Each row has a hidden value. The values are split into ranges, and the grade after each row names the range that its value falls in. Each part has its own value, ranges and names.
[-142   67  -25   90  174  116  272 -198   71   34  343 -123 -268    4
 -392   24  271  201  -18   74   92  -35 -206   -6  -80   26 -197  270
  227 -244  -20   99  265 -142   14   68  293 -119 -152  -85  128  169
  158   43 -311] : dl
[  58  -88  -87 -286  -68  103 -117 -206  -42  -95   -5 -112  -18 -218
  -88 -338   90 -316    5  208  118   96 -117   62 -409 -383   70  389
   12 -177   24  311  184  -57  -70   82 -154  367  603 -159  453  -30
   34  270  132] : tl
[ 143  -57 -156 -113  135  114 -246  244   28  -55  106  144  -34  254
 -174  171  185  130  241 -352   48 -277   81  315  593   88 -249 -277
   55  -32  -79 -207  -76  232  184  -78 -248   76    2  380  -91 -115
 -153  119   57] : dl
[  59  -28   27 -416 -191  195   80    0 -123 -148 -177  137  -44 -143
   70  -61   14 -263  124   34  391  171    4   62 -417 -245   53  339
 -272 -147 -120   23  238    5  -70 -209 -105  201  536 -227  202 -181
   75  321  127] : jd
[ -89 -124  133 -203 -132  100 -266 -165   30 -144  -15  -28  231 -223
   93 -172 -225 -299    6  113 -123  -24 -288   64 -303 -222  157  169
  -99   58  -46  114   61 -112 -171  155  -22  298  598   47  362  -93
  117  375   31] : pp
[ 112 -255 -118 -477   13  147  106  329  -86 -322 -217  328  -51 -119
  171 -183 -115 -420  -17  -36  363  154    2   33 -154 -534   40  205
 -114  -24   59  339  378  170 -147 -152 -281  441  359   97  303 -233
  143  311  203] : gg
[-167  -19  176 -326  100  108 -289  119  130 -286  239  238  118   73
  129  170  128 -198  113 -131  331 -367 -141  125 -159  -69 -184  285
 -232  -71 -236  -58  207 -150  271  -62  280  -60  223    8  161  -33
  -50  299  152] : dl
[ 145 -168 -178   16   70  -95 -305  212   32   22  270  165   23   51
  -63   24 -195  193  133 -268 -284 -162  238   53  457  -11 -251 -356
   98   86   84  -58 -134  214   76  143 -261  160   46  372   13  -13
 -126   28   96] : pp
[ -13 -138 -212    4  239  -54 -288   76   20   88  300 -120  -38  144
  -83   49   45  194  193 -184 -166 -295  114   74  699   64 -301 -218
  176  120   54 -141 -207  105  -16   64 -217   71   53  278 -144  -91
 -168   81   -5] : tl
[ 122   63 -133   69 -142   51 -221 -155 -111  325  252  -80  -67   10
 -295  -70  -36  375  251 -226 -398  -46  242   -2  276  249 -155 -286
  114 -106  140 -196 -273   51   19   88 -221  214   29  127 -107   54
 -166 -141   13] : jd
[ -22  -26  183 -321 -169  200  202  -31  -42 -345 -216   89  133  -63
   57  -79 -273 -206  114   84  362  384 -170   77 -496 -242  138  358
 -248   35  -94  172  301   13 -216  -70   23  186  501 -190   99 -206
  215  363  -94] : jr
[ -90  -29  213   41  -42  -39    9 -170  194 -280  179  -35  211    0
  -34   93 -350  100   94  143   92  182 -242  109 -314  -27  -43  231
 -125  212 -197    5  131  -39  -94  199  248 -206  437  -96   48  -31
  189  395 -252] : gg
[ -21  -23 -102 -216  200  207  204  360  -85 -116  103  315 -284  112
 -152  197  298    6   56 -310  323 -186   93   58  242  -64 -291   11
   42 -299  -42  -15  317   92  181 -218   31   59 -305  161   18  -37
    5  -19  -14] : hs
[-202   65  328 -354 -259  337 -310 -174 -176 -107 -268 -125  310 -139
  135    9 -119 -332  180  -72  -38  -70 -233  125 -222   28  209  112
 -309 -109 -179 -197  -74 -165 -175  -76  -15  320  613  -73  131 -250
    5  319  -35] : hs
[-184  124  328  -41  113  225 -368  234   -3 -217  206   99  238  258
 -126  296  -96  167  176 -513 -230 -294   55  122  336  279 -237 -297
  -57 -243 -119 -137  -46   19  251   91  220   76 -287  288  -66   43
 -137 -128 -227] : jr
[ -26 -131 -153   93    4  -61  222 -175    0  133  290  -47 -153 -187
 -174 -240 -250  195  -27  135 -218  204  -36 -225  -84 -131  -69   85
  225   94  248  232  115  -50 -281  199  -17  185   56   19   83   72
  190   40 -135] : gg
[-119 -120    3 -480   88  154 -296  219 -166  -96   13   75  -12  -64
  254  -30   84 -322  105 -185  154 -260  177  -85  130 -227 -137  144
 -185 -194  -16   25   62  -36   -5 -202 -130  337  267  -27  178 -176
 -136  139  217] : tl
[ -78   36   91 -234   43  106 -141  322   62 -235  266  546  111  225
   30  330   25   61  245 -410  331 -366   17  154   70  168 -301  -34
 -196   56 -153 -241  167  -38  412  -87  225  -89 -141  252 -242  -66
 -137   89  237] : pp
[-137   83  210 -169 -141  159  202 -130   53 -272  -18  151  169   56
  -30  190 -118  -21  215   45  458  107 -336  201 -398   79    6  329
 -246  189 -250 -185  231 -131  -17  -50  265 -174  386 -120 -195 -184
  152  407  -85] : pp
[-154  228   51 -200  -59  257  160  114 -250  178  252  269 -226   98
 -171  218  211  273  261 -427  169 -179  290 -177   44  336 -311    3
 -103 -350   40 -277  102 -160  234 -258  216   54 -439  -83 -337   33
 -156 -302   57] : jd
[  99   62 -116  -24   59   87  -18  183   79  -45  408  475 -135  142
 -360  106  218  214  113 -336   95 -266   47  140    3  105 -317  -86
  132 -200   27    4  234   13  483   84  139   38 -357  304   13  189
 -100 -139  181] : hs
[  20    2  -45  144   20   59  442 -181   34  -68  144  -97 -165  -46
 -385 -102 -127  242  -11  147   36  398 -139  -11 -223  -97  -62  189
  207  -60   70  242  276   42 -200  160   90    4   34  -83   74   80
  271   85 -378] : gg
[ -91  124  111   -2  102  232  155  138  -24 -120  251  195  -79  165
 -359   79   33  239   77 -331  -25  -14    6   -8   31  124 -211  -57
  145 -301   86  147  256  -16  177   71  244  140 -490  170  -40  147
   36 -237 -220] : jr
[ -78 -114   65 -340   52  197  182  112    6 -321 -176  115  -40  -50
   94  105   75 -320   25   70  497   35 -262  171 -171 -282   12  344
 -180  -31 -231   20  352   21 -129 -199   30   11  423  -65  199 -238
  208  485  -81] : hs
[ 230  -40 -198  -94 -205  -30   -1 -244  -28  118  127  -32 -104 -132
 -187 -245  -73  122  171  130   28  256  125   22 -271 -128  -38  171
   -3    3   76   64    7   57  -72   60 -239  175  491 -157  118   -5
   -1  174  128] : dl
[ -99  -30   88 -143  -76  200 -196  -56 -192   56 -104 -199   68 -118
  -13  -19 -106  -79  101 -124 -260  -33   11    6  195    2   28 -119
  -40 -159  -14 -114 -131   11 -232  -18 -178  310  301   52  116 -150
   -5  112 -160] : hs
[ -53  -55  -90  303  239 -119  245   10  110   26  515  -32 -229   34
 -333   66 -143  471  -42  -44 -203   89   99 -163  190   33 -356  -50
  301  -67  103  149  155   57  -30  238  201 -166 -339   75   12  224
  139 -109 -381] : gg
[  26   90   35 -370  -87   79 -296  240   64 -167  257  572  178  332
  109  328   72  114  488 -429  517 -392  118  249   66  287 -312   23
 -373  227 -197 -448    1  -40  486 -214  104 -131  102  153 -484 -178
 -297  185  492] : dl
[-199 -110  -29 -211   38  221 -110  -37 -212  212    9 -168 -110 -172
   40 -138   27 -120   29 -111 -286 -180  -36 -181  323  -58   15  -61
   78 -157  170   -8  -69 -108 -335 -101 -157  442   62  109  136 -122
   44   37  -83] : jd
[-118  167  121 -132   98  154 -347  153  -53  -67  233   69  121  341
  -94  396  170  236  388 -465  123 -404  175  209  465  400 -373 -173
 -147 -103 -219 -458 -171    2  345 -108   99 -133  -78  126 -387  -99
 -319  -20   12] : tl
[ 181    1 -445 -118    1   33  160  137 -197  381  384  321 -411   76
 -284 -130  187  396  256 -336   18  -88  454 -195  335  120 -358 -158
  205 -100  375  -39   11   57  149 -138 -253  297 -421  161 -331   54
 -205 -346  336] : dl
[ 134 -127 -475    0  265   -6  142  157 -116  265  369   49 -470   29
 -342 -167  270  273   43 -190 -103 -107  332 -150  530 -106 -374 -136
  411 -220  330  181   77  144   32  -11 -281  277 -381  213    2  103
  -99 -258   60] : tl
[ 262 -311 -361   24   97 -146  396   19  129 -149   32   38 -241 -121
 -150 -159 -157   29  -56  297  243  393  -90  112  -28 -455  -71  185
  182  234   30  272  295  290 -295   85 -299   -6  448   49  222 -111
  301  444 -118] : pp
[  -1 -160 -136 -496   95    2 -121  450  -27 -141  186  523  -68  157
  355  206   22  -69  294 -320  543 -311  284  -27  256  -78 -337   95
 -319  193  -63 -222  121   53  176 -357  -79    8   95   90 -276 -260
 -167  228  460] : dl
[-269 -141   49  -61  228   94  -96   70 -160  130  110 -347 -172 -138
   99   82  -43   12  -43  -97 -327 -155  135 -253  528  -63 -170  -90
   59 -244    8  -70  -90   -5 -370  -89  -45  131   19  -18  190  -79
   70   55 -390] : jd
[-256  -34  358 -149  -22   93   14 -124  149 -365  140   20  220  -92
   95  -15 -330 -140  -17  136  120  135 -330  -50 -541 -171   52  409
 -182   43 -131  224  306 -198 -135  145  407    2  334 -165  252    2
  259  341 -229] : jr
[-205  172  318 -149 -110  107 -204 -130  118 -145  333  185  172   67
  -11  256    9   84  220 -123  216 -237 -139   82 -394  238 -166  269
 -295  -58 -276 -260  106 -269  300    9  473 -233  185 -149  -37   57
  -44  200   33] : jd
[  56   33 -120  -60  -33  225 -152   71 -107  129   82  153  -14  124
 -288   32  127  151  223 -370 -182 -244  -18  192  426  211 -109 -342
  148  -74  101 -186 -102   63  108    1 -202  306 -147  423 -159  -65
 -127  -75   73] : hs
[ 124  -17  -90  177 -101   -8   -6 -216  -16   98  123 -180    2  -58
 -319  -79 -208  282  120   22 -299  214   18   87   78   54  -58 -144
  158   21   44  -29 -110  122 -149  223 -181   93  268   75   27   13
   49   88 -220] : pp
[  41   60   84 -262  -66  188   52  -70   13 -261  -98    9   18   52
 -110   94  147 -126  177   46  475  110 -140  286 -300 -103  -38  351
 -200 -125 -277  -62  218   32   65 -126   27  -62  502 -195  109 -144
   53  384  -52] : dl
[-133 -145    7 -354  132   10  105   97   48 -215  185  141 -151 -113
  209   18   57 -226   -7  122  478  -46  -18 -124 -295 -339 -175  518
 -189  -58 -119  143  367 -107  -34 -161  181  -52  315 -256  244  -71
  123  348   76] : dl
[ -46  127  118  118   66   97  338  -37  123 -253  201   93  -33  178
 -365  250   -8  290  115  -46  295  163 -177  198 -173  127 -208  163
   36  -46 -195  -39  297   26  129   89  322 -308  -61  -28 -132   52
  157  138 -348] : gg

New part:
[ 150  -23  -63  110   37  -53   61  144  -12  -89 -159 -208 -103  183
 -184  107   87   24  204  -31  106   23   21   63  -27   72  -45   78
 -119 -222   73    9   35  207  236  -18 -301  301  -12   43  258  294
 -195   13   66] : (75)
[-110   35  151 -169  112 -113 -130 -126   59  -81   93    5  153  -93
   95   -9  -89  -99   35   11 -112   25  -24   49  -16  -16  -48   19
   14   30    2  -15  115   53  -21  -67   88    7  -73  103   33  -58
    5  -48   88] : (70)
[ -58   64   21   69   53  -87   51   60  262   28  199  -57   27  -53
   71  -41  -42 -125   78  -90 -131  130 -164  112 -105  -29   11  -70
 -119   68 -241   56  -12  -23  -58  -40  -54    5  173  -65  187   -7
  -48   42  138] : (62)
[  -2  184  -66  314  145  166  215  313   31  228 -166 -168   -7  271
 -166   94  192   -7   85  114 -106   48 -111 -239  203    3  -67  -67
  -53 -101   77 -164   -4  222  -22 -154  -73  188 -164  -35  239   91
    9  156   45] : (67)
[ 171  336   36  142  226   74   32  121 -241  250 -255  -78   46  238
   -3   63   77  -54    9  103 -162    8   20 -160  414  -24 -157   33
   71 -217  169 -173   57   18  -18 -183    7  169 -382 -115   78   76
   51  128  163] : (66)
[-133  126   30  -35   34  -86  -17 -103  157    3  154  -49   19 -181
  101  -86  -29    5   -4 -158 -121  -13  -38  240  -39  -60   63  -65
   -3   91 -217   13   22 -107 -121 -134   22   -3   -6 -126   61 -194
  -34  -30   94] : (66)
[  12 -213   98 -106 -119  -73  -63 -132 -211  -28   39   82  136    5
   40   92 -118    2  -24   33  109   27   42   -6 -184  -27   78   16
   43   44   90   23   24  214   -7  140  -55  -90  110   61  -56   67
  -26 -186  -71] : (67)
[  24 -136  -41   -7  -77   85   27   -3 -376   12 -201   -1   72   28
  -54   84  104  193    5  -32   85  -95   73  -63   25  -76   93   12
  177   42  237 -104  -48  226  -24   27  -45    3  -79  -81  -17    4
   25  -99 -206] : (71)
[-103 -234  -85   75 -138    6   98   43   68  -48   71  -45   36  -44
  -93   15    0   72   69  -80  129    8 -167   77 -270  -56  191  -91
   24  142 -129   73 -124  226   -1  126 -136  -50  244  -52  110    3
  -73 -121 -126] : (66)
[  84  184 -109  182  101   96   96   58 -252  223  -99   52   54  196
   -1   -3   69  -55 -125  105 -184  -57  122 -319  354  -49  -37  -75
  -60   75  159 -227   65 -185 -184 -127  229    4 -111 -171 -154   19
  165   51  -66] : (75)
[ 126 -217   -9  164 -127   -9  182  233   65  -81  103 -161  -40  110
 -117   73   58   -8  245  -44  109   36  -77 -105 -215  -22   86   24
 -160  -28   70   70  -39  368   70   40 -184   45  186   29  221  173
  -82   19  -59] : (75)
[  58 -167 -105  157  -33  160  157  221 -188   51 -162  -77   67  100
 -138   21  109  109  139  -13  102  -29 -216 -152   -8 -112  119  -30
  172   58  124  -10 -169  306    9   86  -85   22   15  -84  136   48
   53   29 -159] : (71)
[-179   25   20 -175  154 -160 -146 -107  251 -180   64  -53   73 -195
   52  -54  -36  -62   95 -142 -116   92 -129  307 -115   22  -46  -11
   -3   60 -206   62   43  -74   88  -21  -71  131  105   48  206    1
 -114  -23  116] : (70)
[ 136 -176  -14   -4 -183 -120  -12 -102 -167    8   88   66   45  -33
   89   36 -143   -7   -8 -127  121   37  -54  164 -201  -86  165  -20
   48   53 -141  116 -137   69   -9  196 -167 -172  250 -223  -26   82
  -89 -200  -30] : (71)
[ -35  120  105 -101   57  -91  -82 -119  -50    6   45   -9   68  -97
  126    5   -8   -9  -16  -73 -136   -2   93  107   57  -35  -27    4
   11   -3   15  -64   91  -18  -78 -136   47    3 -115  -61   18  -94
   -6  -38   71] : (67)
[-169   15   90 -139  123 -138 -105 -101  249 -128  168  -33  107 -125
   57  -37  -91 -125   74  -44 -128   73  -77  147 -115   33  -50    3
  -81   80 -151   41  112  -23    5  -39   21   71   88  119  122  -15
  -64  -21  115] : (75)
[  40  286  -60  213  121   55  157  215   -9  184 -114 -145 -138  113
    0   90  287   80   37 -102 -249  121  175    7  190   45 -152  -28
 -201  -91   83 -209  104  -56  -75 -278 -130  279  -55 -119  284   90
  -43  208   82] : (62)
[-246   41   35  -75  -17  -97  -62 -203   97   12  183   79  111 -139
  111   10  -42  -35 -153  -28 -158  -15   92   61  -54  -23   67 -125
  -67  197 -132 -105   81  -71 -182  -84  153 -152   79  -76 -102 -165
    4 -166  -52] : (62)
[  68 -334   47 -212  -99 -120  -98  -77 -126 -293  105   25  152 -202
   74  -77  -90   -2  177 -139   99  -65 -121   31 -195 -148  152   44
  137  143  116  132  -84  188   54  135   66 -162  136  -13  -18  -28
   51 -124 -156] : (57)
[ 111  195   71   59  184    8   32  151  -37   92 -107 -126    4   88
   23   21   78  -34  141  -33 -134  114  -49   28  143    1 -151   63
  -13 -156   77  -41   66   51   35 -140 -116  247 -152   15  264   93
  -18  184  196] : (67)
[   4 -245   16 -382   96 -118 -272 -189 -221 -337  -99   85  241 -282
  100 -138  -93    7  135 -145   22  -59 -171  135  -33 -135   49   69
  326  151  140  101  -71   -5  126  153  129  -49   14   15  -29  -37
   89  -97 -125] : (70)
[-239  -11  -95   55  -62   17   73 -113   44   93  185  106   66 -106
   52  -87  -21   27 -183  -39 -103  -26   25  -15  -65  -71  149 -189
  -69  332 -150  -89   27 -203 -278  -47  202 -117  197  -99 -147 -207
  106  -93 -123] : (62)
[  39 -165 -182  277 -121  100  213  191  -49  152  -15  -14   20  143
 -110   44   20   25   31  -27  102   61 -246  -76 -132  -83  179 -122
   28  130 -154   34 -228  171  -45  187 -172  -81  292 -210  109  120
  -29  -56 -120] : (71)
[-252   35  -87 -103  251   -7 -126  -81  113 -118 -177  -49  149  -27
 -149  -69  -29  -30   33   66  -16  -43 -223   80   77   15  -21  -52
  162   57  -89  -29   22  -26  126    7   49  203 -116  130   75   -7
  -23  -52   24] : (70)
[ 166 -201  -42   56  -22   60   48  119 -325   -8 -199   -9   96  184
 -116   74   15   24  104   87  150   -2  -85 -214   10  -60   43   31
  107  -42  262  -15  -65  277  105  139  -72   52    3   39   40  201
   43  -37 -119] : (62)
[-173   80   -2 -114  153 -127 -115 -100  215 -132   26  -69   66 -132
   10  -44  -22  -56   59  -87 -106   21 -102  223  -23    9  -23  -35
    8   31 -175    8   43  -55   65  -69  -19  107   -5    8  138  -32
  -92  -47   95] : (70)
[-114   62   87 -134  108   29  -57  -62 -103   24   32   46  154 -179
  150  -82   33   36   -5  -84 -199    8  -11   15   81  -93  -25  -11
  128  167   88  -75   61  -59 -182 -118  183   -8  -86  -16   18 -205
  145   70  -18] : (66)
[  61 -246  -19  138  -90   13  120  171  -11  -57    5  -89   71  183
 -164  115    3  -51  163   98  147   -1 -143 -228 -147  -28  102  -15
  -51  -18  100   18  -71  440   99  120 -106  -40  113   54  108  189
  -50  -89 -116] : (57)
[-107   47   34   13   16    4   33  -55    8  136  146   65   92  -75
  117  -55  -71  -24  -70  -56 -119   76  -66   68  -56  -58   41  -69
    4  182 -151   -6   18 -113 -208  -15   52  -37  122  -61   11 -119
   58    7   52] : (71)
[-151   23   37 -112  159  -48  -76  -55  131  -78   62  -12  136 -122
   34 -116  -76  -75   65  -29  -92   32 -189   88  -20  -45   -9  -29
   71  116  -98   38   40  -62  -21  -31   94   81   -2   91   83  -93
   46   29   83] : (62)
[-243  204   15  158  119   76  121   98  200  104  -57 -200  -32  114
 -170   87  153   69   25   81  -80  -31   34  -20   64   69  -40  -66
 -105  -77  -17 -168  141  201  -37 -260  -64  250 -228  113  195  -67
  -88   39   75] : (67)
[ -86  182   24  269  101  -16  167  249  341  183  116 -134  -27  201
  -29  197  145 -159   63   54 -263  232  -14 -114  -14  108 -141  -82
 -342  -61 -136 -142   77  190  -41 -140 -165   89  153  -24  343  198
 -138  103  129] : (57)
[ -16 -179  -11   22   -5   18   -8    0 -146  -51 -157  -39  136  183
 -198   91  -71  -14   55  183  209  -80 -125 -164  -39  -17   88   -8
  116  -62  126  -13  -27  354  142  126  -53   34  -94  124  -20  130
  -36 -174  -84] : (62)
[-122   88  104 -148   50 -132  -85 -115   83 -116  102  -63   14 -183
  116    7   65   36   40 -149 -163    4  158  188  -33    0  -42   12
  -84   26   15  -72  148   -8  -53 -202   20   72  -51    9  104 -104
  -56  -21   44] : (70)
[ -46 -181  -17  -87   17   63  -54  -47 -291  -49 -256   -7  125   56
 -132   74   -2  139   42   45  170  -41  -62   20  -55  -12   45   49
  228   -4  161  -17  -21  248  108  131 -128  141  -68  114   48   92
  -37 -109 -107] : (71)
[ 225 -112  -85   60   76   84   42  197 -289  -36 -325 -119   43  131
 -146    8   72   80  229  -31  152   -4 -220  -34   78  -79   12   77
  232 -137  197   53 -142  249  204  108 -194  201 -105  -33  208  194
   -6   71  -24] : (66)
[-214   57  -60  -11  164  -30   17   92  355 -124   65 -149   25 -187
  -23 -113   96   -3  172 -174 -149   63 -250  213  -70  -33    3  -72
    6  115 -212   38  -32  -14   21 -108  -37  154   74   -9  307  -97
  -46  110   65] : (62)
[-307   37  106 -221  118  -39 -158 -260   31  -21   61   72  206 -183
   77  -66 -137    5  -93    5  -80  -31  -70  169  -46  -25   21  -28
  165  174 -129  -18   97  -64 -121  -27  128   11  -82  108  -61 -218
   27 -111   47] : (71)
[ -69   67   36  -32   75  -95  -26  -34  135  -42   87  -61   28  -68
   40  -35  -29  -49   58  -76  -79   48  -53  143  -49  -13   -7  -22
  -55   17 -117   17   54  -27   -8  -78  -33   87   27    5  122  -23
  -51   -1  111] : (62)
[-115   66  115  -32  -11   -3   83   23  108   21  232  -72   -8 -226
  157  -95   61   96   82 -222 -160   53   15  188 -128  -78   28   -3
  -51  154  -69   11   79  -29 -230 -197   14   64   50  -13  172 -242
   42  132   72] : (71)
[  55  -28 -132   -9   13  -95    7    2   36 -114   97  -12   -8 -176
   94 -157   16  -13   85 -245  -94    5 -102  155  -17 -118   90  -61
  -10  171 -127   60  -91 -228  -43  -10   45  -27  203 -232   58  -43
   35   22  -34] : (57)
[ 105 -207  -42   80 -125  -14   74    2 -188  -37  -19  -20   39  152
 -136    8 -114    7   46   87  257  -93  -64 -123 -108  -69  170  -16
   19   -7   84   54  -35  199   54  118  -43    0   34   44  -91   93
    1 -154  -75] : (70)
[ -20  107    2  262   -1   -9  176  176  159  134   45 -152  -80  260
 -120  208  123  -59   40   89  -86   88  127 -135  -16  108  -65  -42
 -325 -121   -7 -147  117  238   -4 -139 -175  133   45   16  204  200
 -155    5   57] : (75)
[  26 -220  -39   -2  -20   17   -4   39 -221  -71 -169   -1  108  149
 -136  130   32   26   61  102  114   -3   -5 -173  -49    6   25   15
   39   -4  223  -63   -4  292  120  127  -73   51   51   95   35  213
  -26 -114 -161] : (57)
[  29 -254 -148  113 -149  -38   81   31  -22  -41  102   49   74   40
  -47   27  -42  -63   14  -27   62   -6 -110 -118 -151  -73  185 -111
  -57  188  -80   27 -144  109  -21  188    0 -209  338 -181  -47  113
  -10 -170 -202] : (75)
